Each matrix's rows are made from only a few directions, up to rounding. Fill in the rest of each cut row.
In the rows, 128 means zero.
Made from 3 directions:
[[145  80  46  52 145 125  81  98 184 106 124  96 165 122 195 120]
 [107 130 134 134 120 103 127 151 138 111 109 148 121  73  92 120]
 [127 108  96 107 137 129 111 130 151 111 116 129 138 108 138 119]
 [111 124 125 133 127 116 125 149 139 110 108 147 124  83 100 118]
 [128 109  96  78 120  91 100 112 166 114 126 108 147  96 153 127]]
Cut rows, each with the rest of it:
[127 133 135 110 111  95 123 117 136 133 136 114 132] | [116 133 135]
[129 156 175 192 134 171 165 145  77 150 136 149 104] | [174  98 132]
[117 144 157 177 134 152 152 155 100 130 118 158 108] | [128  88 123]
[121 131 132 114 114  96 123 126 139 125 128 123 130] | [103 123 131]

Made from 3 directions:
[[114  89 108 122  93 147 104 144 160 118  67 130 113 121 112 113]
 [123  98 116 126 105 141 111 137 153 124  85 130 118 122 121 114]
 [126 150 126 122 110 122 127 123 100 112 130 132 125 126 116 149]
 [100 123 131 129 183 133 150 145 156 154 167 112 144 149 136 114]
 [112 107 111 120  96 141 110 140 143 114  84 129 116 123 110 126]]
Cut rows, each with the rest of it:
[170 150 137 132  91 112 118 100  85] | [109 119 145 119 109 132 146]
[179 178 137 127  62 102 114  88  46] | [ 88 118 153 113 102 121 172]
[146 135 153 144 197 117 156 119 139] | [165 192 120 150 140 165 109]
[ 87 117 122 123 167 139 142 153 160] | [145 147 112 138 148 123 117]
[170 149 143 136 117 111 128 101  95] | [124 140 140 127 116 143 137]
[ 69 101 128 129 226 146 161 167 198] | [177 182  97 155 166 140  92]
[178 184 157 138 137  96 145  89  64] | [126 183 140 137 120 150 155]

Made from 2 directions:
[[160 110 132 182 118 148 126 115 104 119 163 136 114 155 122 136]
 [128 136 125 111 133  98 135 150 134 133 104 117 143 124 155 125]
 [126 130 128 123 129 124 129 131 130 129 124 127 130 126 130 127]
 [203 107 131 214 116 103 140 150  88 119 151 120 132 181 178 139]]
Cut rows, each with the rest of it:
[113 131 128 114 129 138 124 120 135 129 128 131] | [125 118 114 126]
[148 127 127 142 127 106 135 145 121 128 122 120] | [137 140 155 129]

Made from 3 directions:
[[134 108 133  98 128 137 116 135 112 117 140 107 122 122 139 126]
 [118 181 118 186 121 114 150 125 169 153 108 163 126 120  93 134]
 [113 191 107 224 118 100 161  98 173 155  90 198 139 144  93 130]
 [131 130 129 119 123 132 123 135 128 125 133 120 117 115 124 128]
 [133 136 117 148 110 122 126 107 127 117 119 149 114 126 123 122]]
Cut rows, each with the rest of it:
[115 159 121 179 135 112 151 116 154 151 107 163 150] | [148 114 132]
[120 154 123 160 129 119 142 125 149 144 116 148 134] | [131 113 131]

Made from 2 directions:
[[108 139  80  88 115 117 168 127 151 114 223 196  88 130 136 138]
 [122 132 121 121 125 126 134 130 131 126 141 137 121 129 129 131]
 [139 122 121 127 129 129 133 118 134 125 148 144 124 124 129 123]
 [165 108 148 155 139 138 110 110 124 133  99 110 150 118 123 111]]
Cut rows, each with the rest of it:
[102 142 121] | [114 121 122 135 143 127 127 133 129 118 136 130 140]
[123 130 144] | [137 130 129 115 136 118 133  93 102 139 131 126 130]

Made from 2 directions:
[[146 202 170 105 132  95 160  62 118 164 133 106 149 168  90 137]
 [138 124 119 108 136 132 122 125 122 122 130 121 128 128 130 117]
 [153 112 100  79 148 140 110 125 113 111 132 111 127 125 137  99]
 [175 160 122  45 157 120 127  76 100 131 137  89 141 153 112  95]]
Cut rows, each with the rest of it:
[142 115 110 100 140] | [137 116 130 120 116 130 119 126 124 135 110]
[110 114 130 160 117] | [132 128 149 139 126 124 143 123 118 135 141]
[120 145 146 146 120] | [118 140 120 133 141 127 132 132 135 119 142]
[112 170 169 166 111] | [105 157 107 138 157 126 136 137 146 106 158]

Made from 3 directions:
[[147  59 191 133  94 174  49  73  77 182  97 187 114 134 132 199]
 [128 113 107 117 174 126 131 138 127 115 130 125 124 120 102 135]
 [132 188  61  99 165 118 202 176 182 124 114 126 173 135 115  67]
 [125 158 107 124 130 117 158 146 149 119 131 116 141 130 131  99]]
Cut rows, each with the rest of it:
[124 157  95 120 149 113 164] | [154 152 111 134 112 140 127 121  97]
[135 148  82 102 172 131 166] | [156 156 131 112 139 156 130 105 103]
[144  99 141 117 129 157 102] | [110 114 163 100 169 136 134 119 156]
[137 175  93 108 129 133 175] | [153 166 147 104 144 170 141 130  86]
[126 183  84 114 140 113 187] | [164 170 119 126 115 159 134 129  75]
[136 151  93 107 152 133 161] | [150 154 137 110 141 156 134 116 103]
[123 112 122 128 156 121 122] | [131 120 110 139 116 114 119 113 138]

Made from 3 directions:
[[114 150 118 100 128 135 143 125 128 128 120 133 147 125 140 143]
 [101 104 126 140 142 152 155 155 137 128 134 126 134  99 129 132]
 [ 42 140  82 110 134 141 156 107 131 145 146 128 159 107 169 116]
 [159 148 134 119 115 106 102 106 120 127 122 130 120 156 124 126]]
Cut rows, each with the rest of it:
[125  90 138 165 137 136 130 150 134] | [128 140 121 112 112 116 115]
[138 132 136 117 131 138 139 143 130] | [122 117 131 134 123 123 145]
[113 119 126 130 135 140 143 141 132] | [128 130 128 133 114 130 132]
[132 159 123  94 123 126 132 117 125] | [126 115 135 144 138 136 145]
[123 142 121 116 125 124 127 117 126] | [130 126 130 134 134 135 130]

Made from 3 directions:
[[132 181 119 106  69 154 194 118 135 130  52  71  77  94  82 150]
 [125 148 105  96  97 160 164 135 115 113 102 113 107  91 120 150]
 [ 89 113 108 158  66 139 171 129 145 118  74  28 141  90 133 130]
 [131 151 116 103 106 149 156 130 120 121 105 119 105 105 114 144]
 [156 134 144 109 180 117  89 128 115 136 176 207 124 160 129 124]]
Cut rows, each with the rest of it:
[132 129  93  63 137 172 130 154  85  96 164 187 124  92] | [151 157]
[125 119 108 100 134 149 124 143 106 110 152 156 135 109] | [148 140]
[147 191 100  52  89 183 189 134 101 112  85 136  66  78] | [ 93 171]
[145 115 138 117 179 117  84 134 114 129 184 200 141 155] | [145 121]
[135 182 121 104  75 152 190 118 133 131  57  80  77  98] | [ 82 149]
[109  66  98 110 168 144  81 161  93  94 213 190 183 115] | [198 130]
[162 122 171 144 205  83  60 117 133 155 189 213 138 198] | [128 101]

Made from 2 directions:
[[139 174 122 137  88 103 134 117 147 103  93 170 139 116 162 145]
 [ 93  50 137 158  92 179 163  56  64 164 119  56 102 123  52 136]
 [120 118 129 141 102 136 142 100 113 131 113 118 123 122 114 137]]
Cut rows, each with the rest of it:
[102  98 130 173  37 154 175  33  80 137  74 100 112 107  86] | [159]
[147 145 127  92 205 111  90 204 163 125 175 144 139 146 156] | [102]

Made from 2 directions:
[[162 125 121 152 131  97 119 123 140 122 121  98 155 121 148 127]
 [125 141 141 113 149 137 157 135 141 129 135 129 125 122 125 141]
 [118 144 144 106 152 144 164 137 142 130 138 134 121 122 121 143]]
Cut rows, each with the rest of it:
[145 134 132] | [132 143 116 141 130 143 125 128 112 141 120 137 136]
[ 90 138 142] | [ 95 135 166 153 137 122 135 140 160  98 133 105 136]
[178 127 121] | [160 139  84 122 123 149 119 119  83 168 115 158 130]
[130 140 140] | [116 149 132 155 134 143 128 134 124 129 121 128 141]

Made from 3 directions:
[[135  94 174 139 156 143 156 164  83 149  95 200 151 135 147  72]
 [146 158 120 135 105 143 105 123 109 117 165 110 130  81 110 141]
 [152 129 160 144 129 158 129 156  69 136 138 174 150  87 127  91]
 [169 118 165 148 135 147 137 141  79 126 121 181 152  82 113  89]]
Cut rows, each with the rest of it:
[130 130 142 133 129 145 127 148  97 137 136 148 138 116] | [136 110]
[110 110 153 129 147 144 144 167  95 154 115 170 140 150] | [159  92]
[116 166  71 113  96 107  96  84 187 104 164  40  99 127] | [107 197]

Made from 2 directions:
[[123 165 173 157 103 102  96 177 125 108 105 186  79 102 121 119]
 [134 122 130 123 134 124 131 121 131 124 130 131 129 132 132 128]
 [100 132  88 133 114 169 135 129 113 162 136  74 157 125 111 135]
 [107 149 124 146 106 142 117 153 116 140 122 121 122 113 113 128]]
Cut rows, each with the rest of it:
[152  99 124 103 156 117 146  92 141 118 139 125 143 148] | [145 130]
[136 166 197 158 107  81  90 181 132  90  99 217  60 101] | [128 115]
[144 123 146 123 138 108 127 123 137 111 126 153 116 132] | [138 125]
[136 143 164 139 122 101 111 150 132 106 115 175  95 117] | [131 121]
[ 93 132  76 134 112 180 138 128 109 170 138  60 165 126] | [107 136]

Made from 3 directions:
[[110 128 124 121 131 119 122 123 120 107 135 120 163 119 147 154]
 [ 89  81 159 134  89 107 101 114 101 133 164 175 131  39 205  63]
 [165 161 113 131 144 151 148 138 148 145 104 107 105 172  84 139]
 [ 52  36 171 127  93  70  84 112  87 103 176 190 137  50 195  83]]
Cut rows, each with the rest of it:
[129 117 126 124 146 115 130 135 133 117 118 123 112 178] | [ 79 155]
[159 180  98 122 154 153 150 135 147 123 103  84 149 176] | [ 94 181]
[134 144 115 123 143 131 135 131 134 117 119 108 142 155] | [110 162]
[169 175 113 135 129 166 148 133 146 157 111 109 118 132] | [123 116]
[133  99 140 133 135 114 127 137 134 137 120 144  74 170] | [ 73 115]
[126 136 120 123 136 128 130 128 129 117 125 116 145 138] | [125 152]
[147 148 124 133 125 147 136 130 136 146 122 124 119 123] | [131 112]

Made from 2 directions:
[[119 110 125 127 124 132 126 110 117 128 109 128 121 133 127 109]
 [ 81 111 101 136 118 199 143  49 108 151 120 124 165 113 140 115]
 [161 142 147 123 136  80 118 185 143 112 137 131 104 137 120 140]
 [172 161 150 123 140  74 119 205 155 112 156 130 110 132 121 160]]
Cut rows, each with the rest of it:
[81 99] | [103 134 116 191 139  46 102 148 105 125 154 120 137 101]
[128 135] | [127 129 129 133 130 129 131 130 136 128 134 124 129 136]
[130 125] | [130 127 128 123 126 130 127 126 124 128 123 131 127 124]
[148 141] | [138 125 133 102 124 163 139 120 139 129 118 131 124 140]
[155 141] | [143 124 134  90 121 174 141 116 137 130 110 134 122 139]
[131 136] | [128 129 130 129 129 134 133 129 137 128 133 125 129 137]

Made from 2 directions:
[[125 114 130 104 159 101 143 115 126 125 148 114 139 126 129 146]
 [110 117 120 123 131 111 120 119 131 123 127 120 125 126 123 139]
 [ 90 128 107 160  82 134  83 129 138 123  91 132 102 125 114 123]
 [ 87  98 112 106 151  78 117 102 133 116 136 103 127 122 118 160]]
Cut rows, each with the rest of it:
[159 132 145 110 156] | [131 159 131 121 133 152 129 145 131 138 127]
[172 131 152  96 175] | [127 177 130 117 134 167 126 156 132 144 131]
[123 133 124 143 108] | [139 115 133 130 128 114 134 120 128 125 120]
[114 129 119 143 107] | [133 109 129 132 126 112 131 117 127 123 124]
[121 123 125 126 130] | [121 125 124 129 126 128 124 127 127 126 133]

Made from 2 directions:
[[126  94 148 146 146  92 108 117 130 138 143 118 101 110 151 109]
 [ 78 209  88  78 109 156 153 156  92 152 101 171 197 146  89 189]
 [153 122 128 135 120 148 135 125 143 107 126 117 121 136 125 117]
 [131  84 153 152 149  87 104 113 133 136 147 114  93 107 156 102]]
Cut rows, each with the rest of it:
[124 123 131 130] | [132 120 124 127 126 132 131 128 125 124 132 126]
[127  83 154 151] | [151  83 102 113 131 140 148 115  93 105 157 103]
[160 105 137 145] | [126 138 128 119 149 106 133 109 106 131 134 105]
[151 141 117 125] | [111 165 145 131 141 104 118 123 136 145 113 128]
[152 114 133 139] | [125 139 130 123 143 111 130 115 115 132 131 113]
[127  90 150 148] | [148  89 106 115 130 138 145 117  98 108 153 107]

Made from 2 directions:
[[173  28  70 119 109  50 124 137  64 126 134 125 149 130 157 101]
 [157  55  86 108 106  75 126 143  80 138 140 134 142 133 149  99]
 [142  78 101  92 100  98 127 152  93 153 149 145 135 139 142  93]
 [ 96 182 161 101 120 179 132 142 159 155 143 149 113 137 112 121]]
Cut rows, each with the rest of it:
[ 94 175 159  84 109 179 132 153 153 169 153] | [159 112 142 113 107]
[112 161 148 125 131 156 130 128 149 133 129] | [133 120 129 118 133]
[117 163 147 147 144 151 129 115 152 116 117] | [120 123 123 118 148]

Made from 3 directions:
[[140 118 123 138 147 120 122 122 150 124 120 129 137 122 137 120]
 [144 113 157 156 136 122 127 144 150 113 135 126 140  98 140 131]
 [110 144 131 112 107 129 130 139 107 135 142 120 138 126 122 137]
 [159 102 129 156 153 138 134 109 147 117 105 148  82 145 128 117]
 [120 134 117 119 140 105 111 133 149 132 133 112 187 103 144 123]]
Cut rows, each with the rest of it:
[124 129 133 130 141 100 110 144 159 125 140 108 200  83 151] | [126]
[119 136 135 122 118 124 126 140 123 129 139 120 146 115 129] | [134]
[152 105 159 165 144 122 127 141 159 108 130 130 133  97 142] | [129]
[115 140  99 105 136 115 116 119 132 140 125 119 163 130 133] | [120]
[108 144 128 111 117 114 119 144 125 134 145 110 177 105 134] | [134]

Made from 3 directions:
[[128 114 136 123 122 142 120 114 132 151 116 127 121 134 122 108]
 [127 137 121 137 131 114 136 154 117 105 137 125 128 121 136 150]
 [126 101 129 158 108 121 134 217  77 108 115 101  84 118 143 156]
 [125 121 135 142 135 124 131 155 106 123 139 140 123 121 129 133]]
Cut rows, each with the rest of it:
[128 111 134 129 119 138 122 133 122 142 115 122 114 131 126] | [118]
[130 130 112 145 110 110 140 191 104  90 119  93 105 120 148] | [170]
[129 130 136 104 136 147 115  57 163 165 125 146 149 140 111] | [89]

Made from 3 directions:
[[ 57  97 171  72 195  96 152 167 118 154 153 180 137 116 122 103]
 [ 71 140 152 100 158 104 205 219 105 174 140 171 105 113 117  86]
 [160 166 102 164  83 143 156 152 124 134 113 107 102 129 123 125]
 [ 69 122 160  88 169 103 171 181 109 159 139 169 133 119 139  92]
 [ 77 121 156  92 164 106 160 167 111 152 136 162 140 122 146  96]]
Cut rows, each with the rest of it:
[141 157 115 146  98 135 153 146 118 135] | [112 116 123 131 148 114]
[ 80  96 161  83 179 106 121 127 124 134] | [143 160 154 125 141 116]
[160 111 115 143 120 141  78  74 148 100] | [130 107 131 133 111 163]
[109 132 137 118 137 120 149 152 120 141] | [129 141 127 125 134 113]
[168 126 106 157 107 145 100 100 147 110] | [130 105 107 129  90 162]
[133 137 124 133 117 131 131 127 124 127] | [120 122 134 131 144 123]
[113 130 136 117 134 122 137 136 119 134] | [125 135 141 129 150 113]

Made from 3 directions:
[[112 113 184 126 105 116 115 127 115 118 113 154 116  96 154 158]
 [124 120 144 109 103 111 101 131 142 121 101 133 131  99 139 145]
 [128 127 137 160 170 173 166 136  79 136 165 121  89 168 114 102]
 [137 150  78 129 120  93 137 102 169 131 140 133 186 136 129 134]
 [157 146  26  74 106  94  79 133 217 131  84  81 185 117  98 110]]
Cut rows, each with the rest of it:
[111 100 205 126 122 152 113 150  84] | [120 108 139  70 102 142 140]
[129 125 132 132 139 144 132 136 114] | [130 131 121 111 136 122 118]
[129 135 122 150 149 140 156 121 111] | [133 157 131 126 153 124 118]
[118 110 173 113 107 126 102 140 120] | [120 100 137 106  95 142 146]
[131 139 114 166 169 157 178 121  95] | [138 178 127 118 176 115 105]

Made from 3 directions:
[[117 134 140 133 124 119 126 114 101 122 114 140 131 131 132 124]
 [101 135 134 145 120 134 137 108 103 124  95 160 111 140 133 126]
 [147 138 104 148 126 158 148  98 173 130 118 190  74 146 108  89]
 [107 119 131 126 127 127 127 148 114 132 122 103 141 125 139 157]
 [105 134 131 145 121 136 138 110 110 125  99 159 109 140 131 126]]
Cut rows, each with the rest of it:
[132 132 148 117 129 102 114] | [124  97 120 136 113 156 119 134 125]
[114 139 148 135 122 113 125] | [102  86 117 107 150 132 133 134 116]
[ 94 137 159 134 120 105 122] | [109  60 116  98 136 146 131 144 135]
[140 120 128 112 134 119 118] | [151 136 131 151  91 151 116 130 141]
[ 93 124 149 126 124 111 121] | [139  78 124 111 103 155 124 147 159]
[149 125 125 116 134 122 121] | [138 144 130 151 108 140 119 124 125]

Made from 2 directions:
[[181  68  47 133 118 162 123  75  86 134  34 123 120 110 150 137]
 [170  54  44 116 109 164 116  77  83 140  49 129 131 102 162 133]
 [ 94 156 172 120 130 110 128 158 150 127 186 133 137 135 119 122]]
Cut rows, each with the rest of it:
[137  89  92 112 113 144 118 109 107 137 108] | [132 137 111 149 127]
[117 145 148 130 132 119 131 140 139 125 148] | [128 128 134 120 127]
[119 158 157 138 138 115 135 144 144 122 148] | [126 123 140 113 128]
[128  84  95 103 109 143 115 113 108 140 121] | [135 143 108 154 124]

Made from 3 directions:
[[ 97 142 146 141 144 168 132 148 125 135 135 129 162 136 150 134]
 [ 64 141 170 105 113 150 100 140 138 173 139 139 189 133 126  96]
 [169 115 109 130 107  74 118 110 142 104 117 126  84 129  96 118]
 [ 99 116 140  63  98 110 107 105 122 188 135 138 148 107 108  95]]
Cut rows, each with the rest of it:
[152 115 109 111 124 109 136 111] | [118 130 125 126 102 114 121 132]
[162 122  98 140 156 145 164 125] | [104 108 126 119  98 117 153 166]
[169 108  97 109 122  96 139 103] | [116 124 122 125  85 110 116 135]
[124 145 140 176 141 145 127 153] | [145  93 126 125 138 153 137 136]
[158 121 118 138 110  84 115 118] | [146 103 118 127  97 135 100 117]

Made from 3 directions:
[[123 133 134 130 143 140 126 126 128 146 144 129 141 134 108 109]
 [139 116 112 135  99 137 143 124 131 132 109 124 125 127 148 135]
 [134 125 118 133 120 120 131 122 126 116 114 129 120 117 135 140]
 [164 116  68 177 100 128 160  70 116 123  70 135 120  74 120 141]]
Cut rows, each with the rest of it:
[141 119 108 138 105 121 139 118 126 113 101] | [128 116 113 147 147]
[128 133 126 133 140 121 125 119 123 122 127] | [132 127 117 115 128]
[134 127 116 142 127 140 137 113 126 143 123] | [129 136 120 115 117]
[126 127 132 123 125 129 127 134 130 128 131] | [126 128 134 134 129]
[131 119 126 124 107 132 134 136 133 127 120] | [123 124 136 151 136]
[125 129 132 126 130 132 127 131 129 134 134] | [127 132 134 126 123]

Made from 2 directions:
[[127 149 124  96 111 137 118 116 115 136  81 153 124 126 100 106]
 [127 137 135 138 131 119 128 122 129 132 131 127 131 125 133 138]
 [126 152 139 135 128 115 125 113 125 139 119 135 132 122 128 139]]
Cut rows, each with the rest of it:
[127 150 125  98 111 136 118 115] | [115 137  82 153 124 126 100 108]
[127 143 129 115 120 129 122 119] | [121 134 104 141 127 126 115 120]
[128 130 133 141 133 121 130 126] | [131 129 139 123 131 126 137 139]
[127 141 134 131 128 122 126 120] | [126 134 123 132 130 125 128 133]
[127 138 139 149 136 113 131 121] | [132 133 143 122 133 123 142 147]
